Look-ups in named tables: a row name and a column name give one cell, copied from the table.

fud =
fields: rorifo, bise, rebero, pefa, gifib, ganud, lopug, gitiza, zogo
nuro: [30, 162, 137, 52, 104, 122, 49, 176, 105]
lema: [80, 191, 175, 119, 108, 71, 146, 156, 118]
fosin: [171, 130, 70, 47, 55, 124, 67, 113, 197]
gol: [205, 9, 157, 207, 184, 197, 213, 30, 98]
kero: [207, 210, 72, 110, 199, 94, 106, 175, 34]
davino: [31, 113, 29, 193, 184, 55, 149, 150, 212]

What is the gifib of kero in fud? 199
What is the bise of nuro in fud? 162
What is the gitiza of kero in fud? 175
What is the bise of davino in fud? 113
What is the bise of gol in fud? 9
What is the ganud of lema in fud? 71
What is the rorifo of fosin in fud? 171
What is the gifib of lema in fud? 108
What is the gifib of nuro in fud? 104
What is the pefa of nuro in fud? 52
What is the lopug of davino in fud? 149

mivomu:
|  | zolope | bani | gupev | kul | keb | paneme | sim |
|---|---|---|---|---|---|---|---|
| bozugos | 247 | 235 | 86 | 83 | 76 | 82 | 59 |
| mepipo | 160 | 242 | 176 | 177 | 52 | 33 | 59 |
| vug | 210 | 66 | 244 | 240 | 83 | 72 | 82 |
| veban | 245 | 68 | 232 | 195 | 86 | 82 | 27 |
| kaluv | 229 | 177 | 167 | 174 | 46 | 43 | 78 |

What is the kul of kaluv in mivomu? 174
What is the zolope of bozugos in mivomu? 247
What is the paneme of bozugos in mivomu? 82
What is the sim of veban in mivomu? 27
What is the gupev of kaluv in mivomu? 167
What is the kul of mepipo in mivomu? 177
What is the paneme of vug in mivomu? 72
Which row has the largest keb? veban

rozat
fields: gages, piz, pok, vusike, lifad, vipafa
foniv: [-3.613, -4.864, 2.245, -1.968, 2.369, -4.014]
tur: [1.724, 2.699, -0.055, -1.322, -1.342, 1.221]
bimife: [-4.706, -0.009, -6.328, 1.285, 1.772, -9.183]
fusiba: [6.591, 0.989, -1.715, -0.891, -5.713, 3.676]
lutumov: [2.739, -0.997, 5.979, -5.942, 0.971, -0.620]
mizubim: [-1.517, -4.112, -1.344, 0.491, 0.810, -6.917]
puniva: [2.756, 4.419, 6.013, 1.103, 0.387, 6.568]

lutumov, gages -> 2.739
lutumov, vusike -> -5.942
bimife, vusike -> 1.285
tur, pok -> -0.055
fusiba, pok -> -1.715
bimife, gages -> -4.706
foniv, lifad -> 2.369
foniv, vipafa -> -4.014
tur, vipafa -> 1.221
puniva, vusike -> 1.103

rak =
,lok,moz,fekemip,rom,kep,zosir
miru,23.23,32.09,83.42,27.95,88.06,81.78
zuk,50.51,50.62,56.64,56.40,57.82,56.91
dif,37.42,45.75,62.86,43.84,63.95,62.52
sido,49.85,52.86,47.53,45.92,47.81,45.39
tipevef,46.46,53.38,50.02,44.75,50.82,48.57
rer,53.33,51.72,59.20,62.91,55.46,57.91
mam,53.12,47.52,59.12,58.64,55.72,57.74
disuva,27.09,36.45,79.20,24.19,82.20,71.86
safu,47.49,52.79,59.40,57.57,55.78,58.99
bot,28.02,36.65,78.15,23.88,82.52,70.81
raribo,50.56,55.23,57.62,62.92,57.21,56.94
veti,32.69,39.03,71.42,29.70,68.23,62.57
lukez,22.61,33.66,83.18,28.35,83.15,82.64
gunuvo,33.02,43.09,73.03,39.25,71.77,70.46

What is the fekemip of dif in rak?
62.86
What is the zosir of dif in rak?
62.52
What is the rom of gunuvo in rak?
39.25
What is the moz of mam in rak?
47.52
What is the moz of dif in rak?
45.75
What is the moz of rer in rak?
51.72
What is the moz of zuk in rak?
50.62
What is the moz of veti in rak?
39.03
What is the moz of raribo in rak?
55.23
What is the kep of gunuvo in rak?
71.77
What is the zosir of zuk in rak?
56.91

meb:
	suzefiz	kepine	zizavaz	guk	lipi	vus	sot	rupuvo	kegid	lod
gazere	150	46	144	142	204	104	138	120	101	124
pif	125	156	102	153	90	151	168	163	141	156
vov	114	109	143	179	98	139	136	142	125	149
zef	108	127	140	226	88	153	78	112	119	138
zim	107	67	95	108	188	98	130	106	110	102
selos	133	127	117	181	100	149	153	138	138	154
gulasa	90	92	135	131	90	121	165	149	139	145
zoni	157	105	166	80	101	108	130	82	173	113
sab	155	62	112	101	173	101	196	126	141	130
zeru	155	157	119	161	92	150	113	87	156	128
kozi	180	168	136	109	112	134	124	107	154	123

zoni, lipi: 101
pif, kepine: 156
selos, zizavaz: 117
pif, vus: 151
zef, guk: 226
gulasa, rupuvo: 149
pif, rupuvo: 163
gazere, sot: 138
sab, sot: 196
zim, sot: 130
zef, kegid: 119
pif, zizavaz: 102
gulasa, lipi: 90
sab, suzefiz: 155
vov, suzefiz: 114

fedivi
|  | pem | mit | nurasom |
|---|---|---|---|
| mol | -431 | -3788 | 1976 |
| bel | 1886 | 2391 | -4572 |
| pelumi | 3088 | -535 | -4579 |
| liga | -8685 | -418 | -335 |
| kef | 2070 | -645 | -4169 |
| romet | 2388 | -1133 | 1246 |
| zuv | -1792 | -1213 | -4762 |
| begetu | 1480 | 5421 | -2873 |

begetu, nurasom => -2873
bel, pem => 1886
romet, mit => -1133
pelumi, pem => 3088
pelumi, mit => -535
mol, mit => -3788
begetu, mit => 5421
mol, nurasom => 1976
liga, pem => -8685
romet, nurasom => 1246
bel, nurasom => -4572
kef, mit => -645
kef, nurasom => -4169
Which row has the largest nurasom? mol

sipod:
|  | pilaso | fup | nuvab | tedemi | bufitib | seg | duf | zukil | pati | dis |
|---|---|---|---|---|---|---|---|---|---|---|
| lun | 138 | 76 | 108 | 115 | 116 | 52 | 85 | 207 | 125 | 126 |
| kov | 138 | 77 | 108 | 116 | 117 | 53 | 86 | 205 | 125 | 126 |
| munu | 88 | 94 | 123 | 87 | 135 | 139 | 113 | 98 | 118 | 113 |
| sibof | 116 | 119 | 122 | 117 | 122 | 126 | 121 | 115 | 120 | 120 |
| mapor | 136 | 113 | 117 | 128 | 116 | 93 | 111 | 156 | 124 | 125 |
| noz | 139 | 78 | 108 | 117 | 116 | 55 | 86 | 203 | 126 | 126 |
| nov | 138 | 82 | 109 | 117 | 116 | 58 | 89 | 199 | 125 | 126 |
| babet | 132 | 119 | 119 | 127 | 117 | 106 | 117 | 142 | 123 | 124 |
| zagidig | 138 | 100 | 113 | 124 | 116 | 78 | 102 | 176 | 125 | 125 |

noz, zukil: 203
lun, pati: 125
lun, duf: 85
lun, pilaso: 138
mapor, fup: 113
babet, duf: 117
babet, pilaso: 132
lun, nuvab: 108
sibof, pati: 120
munu, tedemi: 87
sibof, duf: 121
kov, pati: 125
Row with the largest zukil: lun

